Below is a small trained network, with its code and all its weights. Each question gives an input and a target symbol and asks what happens when units are switched off, that is, made to give their printed mean instead of their output.

import numpy as np


def w(rows, s, z=0):
    codes = np.array(rows[::2]) - 128.0
    scale = np.full(codes.shape[1], s)
    scale[-1] = z or s
    return codes * scale


def f(y):
    return y / 2 * (1 + np.tanh(0.7978845608 * (y + 0.044715 * y**3)))


def softmax(a):
    e = np.exp(a - a.max(-1, keepdims=True))
    return e / e.sum(-1, keepdims=True)


def log_softmax(a):
    a = a - a.max(-1, keepdims=True)
    return a - np.log(np.exp(a).sum(-1, keepdims=True))


def net(x, mask):
    ids = ['ΘΠΦαεζημω'.index(c) for c in x.split()]
    T = len(ids)
    res = E[ids] + P[:T]
    q, k, v = (res @ M[0].T for M in (Q, K, V))
    z = softmax(np.where(np.tri(T) > 0, q @ k.T / 3**0.5, -1e9)) @ v
    res = res + np.where(mask[0], z, O[0][:, -1]) @ O[0][:, :-1]
    y = f(res @ A[0][:, :-1].T + A[0][:, -1])
    res = res + np.where(mask[1:13], y, B[0][:, -1]) @ B[0][:, :-1]
    return log_softmax(res[-1] @ U[:, :-1].T + U[:, -1])


Q, K, V, O, A, B = {}, {}, {}, {}, {}, {}
E = w([
[157,151,89,194,91,102,100,132,95,97,184,151],'Θ',
[220,128,137,182,178,141,159,91,213,93,45,95],'Π',
[124,155,90,124,43,144,55,133,84,92,148,97],'Φ',
[113,140,187,94,172,103,148,5,229,94,166,44],'α',
[151,178,119,122,83,198,146,185,136,44,31,89],'ε',
[112,114,68,74,94,144,134,117,80,73,174,151],'ζ',
[176,122,112,198,150,86,112,55,147,110,149,144],'η',
[162,60,59,81,149,138,155,75,118,95,171,151],'μ',
[147,102,71,147,69,115,33,96,79,106,175,193],'ω',
],0.016)
P = w([
[147,163,93,83,80,154,156,100,164,194,176,118],'0',
[46,61,189,208,144,126,81,106,132,72,110,86],'1',
[142,80,184,127,139,94,180,110,59,120,54,121],'2',
[3,126,110,204,173,134,142,70,146,135,125,127],'3',
[179,136,120,82,70,76,164,118,34,115,123,105],'4',
[104,164,90,166,179,194,38,129,88,129,187,40],'5',
[212,196,192,60,200,102,151,162,77,100,164,132],'6',
[96,203,38,140,171,148,108,84,160,89,190,110],'7',
[218,174,105,70,145,92,101,109,154,50,124,116],'8',
],0.012)
Q[0] = w([
[47,85,72,170,134,153,128,172,195,189,138,110],'head 0',
[77,132,127,177,214,217,90,134,111,113,156,122],'head 0',
[86,65,241,133,106,128,172,160,76,254,96,146],'head 0',
],0.0079)
K[0] = w([
[109,98,205,112,113,62,173,125,78,141,97,171],'head 0',
[254,145,181,65,124,86,105,137,64,107,137,78],'head 0',
[84,23,154,172,135,115,111,127,89,67,110,77],'head 0',
],0.0084)
V[0] = w([
[145,70,161,135,190,138,219,94,198,104,88,125],'head 0',
[158,188,117,171,104,171,115,170,155,128,49,59],'head 0',
[255,111,90,202,156,86,113,121,154,170,123,203],'head 0',
],0.0096)
O[0] = w([
[174,140,162,145,161,183,70,124,114,115,208,158,194],'head 0',
[152,71,109,119,44,211,193,56,78,50,175,8,143],'head 0',
[126,145,209,55,68,138,85,50,51,226,103,150,4],'head 0',
],0.012,0.0033)
A[0] = w([
[59,114,74,133,168,78,174,203,155,84,90,121,127],'neuron 0',
[82,84,180,145,148,152,124,107,136,129,104,93,254],'neuron 1',
[105,117,102,169,79,74,196,111,115,67,130,98,85],'neuron 2',
[90,196,102,80,199,37,100,206,174,143,55,180,90],'neuron 3',
[127,122,110,81,121,118,135,91,78,188,56,103,154],'neuron 4',
[122,157,46,194,144,117,218,78,87,122,131,61,110],'neuron 5',
[108,115,96,105,145,73,95,174,171,184,62,119,52],'neuron 6',
[101,95,143,108,99,46,48,130,171,156,130,144,213],'neuron 7',
[119,123,143,199,78,125,82,169,150,181,133,39,179],'neuron 8',
[149,184,203,84,164,122,76,163,96,156,128,160,82],'neuron 9',
[111,116,110,158,184,70,109,254,183,158,141,124,34],'neuron 10',
[95,121,146,113,117,161,91,156,105,75,108,158,222],'neuron 11',
],0.007,0.004)
B[0] = w([
[241,137,109,181,59,65,92,75,188,234,189,120,230],'neuron 0',
[167,133,107,141,104,91,165,115,134,141,125,206,189],'neuron 1',
[93,154,150,99,184,155,73,126,139,149,98,169,233],'neuron 2',
[57,58,224,177,115,128,95,204,91,191,158,52,196],'neuron 3',
[33,195,146,219,178,60,93,120,16,30,122,97,164],'neuron 4',
[98,71,129,108,93,141,53,112,170,87,85,162,254],'neuron 5',
[103,29,231,123,73,117,186,159,73,102,214,140,153],'neuron 6',
[159,191,73,149,170,173,202,196,146,130,115,83,175],'neuron 7',
[132,208,110,32,180,117,148,132,83,135,151,119,156],'neuron 8',
[72,45,126,87,247,141,48,159,190,50,49,154,160],'neuron 9',
[175,110,123,32,2,192,176,151,118,169,98,76,196],'neuron 10',
[206,242,127,132,158,111,139,139,149,110,164,123,152],'neuron 11',
],0.0064,0.0095)
U = w([
[109,193,52,138,171,87,253,105,87,140,113,98,160],'Θ',
[136,128,138,103,111,151,164,91,99,158,155,127,106],'Π',
[125,132,28,110,100,71,173,83,144,160,101,96,165],'Φ',
[171,150,66,143,198,111,156,164,164,126,192,100,197],'α',
[69,65,96,122,129,165,143,142,143,86,130,99,1],'ε',
[137,99,116,113,110,121,144,154,147,201,144,61,61],'ζ',
[111,178,104,58,196,109,136,106,112,138,73,166,185],'η',
[100,85,148,65,153,146,85,183,152,166,112,122,90],'μ',
[82,109,118,144,147,88,169,142,98,142,138,62,90],'ω',
],0.0052,0.0048)

Each question gives the input, a string of symbols that net reads in full, and the target symbol t.
The units are the heads (3 rows each of Q, K, V and O) and the neurons (one row each of A and B). Each row of codes is followed by its name. A weight is (code - 128) times the scale printed after its matrix; where a second scale follows, it is the last column's (O, A, B and U).
mask holds one flag per unit, heads first, then neurons. A switched-off unit (its flag False) gives its mean, the last column of its rows in O or B, instead of its output. The means were averaged over made-up inputs and are rounded, as every weight is.
A unit's drop is (log p(t) with every unit on - log p(t) with that unit switched off) / (log p(t) with every unit on - log p(t) with every unit switched off).
The circuit of an input: a set's keep is (log p(t) with only the set's units on - log p(t) with every unit switched off) / (log p(t) with every unit on - log p(t) with every unit switched off). Starting from the 12 units with the biggest drops (on a tie, the unit counted first), units are removed one at a time, each time the one whose removal leaves the highest keep (on an exact tie, the one counted first), for as long as the keep stays at least 0.8.
units of the circuit, in order: the units of the circuit, biggest drop first
k most important neurons: the k neurons with the biggest drops, biggest first
drop when u is switched off: that unit's drop, to one decimal
input μ Π η Θ, target η: units of the circuit, in order	head 0
input μ ω α, target μ: units of the circuit, in order	head 0; neuron 3
input μ μ Φ ζ α η Φ η ω, target μ: units of the circuit, in order	head 0; neuron 9
input Φ α ε α ω Φ Π, target Φ: units of the circuit, in order	head 0; neuron 0
input ω Φ ω μ Φ Π α ζ α, target ζ: units of the circuit, in order	head 0; neuron 3; neuron 0
input α Θ ε η, target ε: units of the circuit, in order	head 0; neuron 5
input ζ Φ α Φ ζ ζ Φ, target ζ: units of the circuit, in order	head 0; neuron 3; neuron 0; neuron 10
input η α α ω ζ Φ ε, target Φ: units of the circuit, in order	head 0; neuron 0
input α Φ Φ, target α: 2 most important neurons	neuron 0; neuron 11
input α α α η α, target η: units of the circuit, in order	head 0; neuron 0
input μ α ζ, target μ: 3 most important neurons	neuron 3; neuron 9; neuron 10
input α Φ α ω Φ ω, target Φ: 2 most important neurons	neuron 0; neuron 3
input η ε μ ω η η Φ, target η: units of the circuit, in order	head 0; neuron 9; neuron 4
input Π μ ε α, target Π: most important neuron	neuron 1
input Φ ζ η Φ α Φ ζ ε α, target ε: 2 most important neurons	neuron 5; neuron 2
input ε α Φ, target ε: 2 most important neurons	neuron 5; neuron 0
input Θ Θ Π, target Θ: 2 most important neurons	neuron 4; neuron 5
input α μ α α ζ Φ α, target Φ: drop when neuron 0 is switched off	0.3
input α Φ Φ α Φ Π Φ, target Π: drop when neuron 7 is switched off	0.1
input η Φ Π Π ε, target Π: most important neuron	neuron 2
input Θ ε Π Φ ε μ Φ ζ, target Φ: drop when head 0 is switched off	0.9
input η ζ α α ω, target α: drop when neuron 8 is switched off	0.0
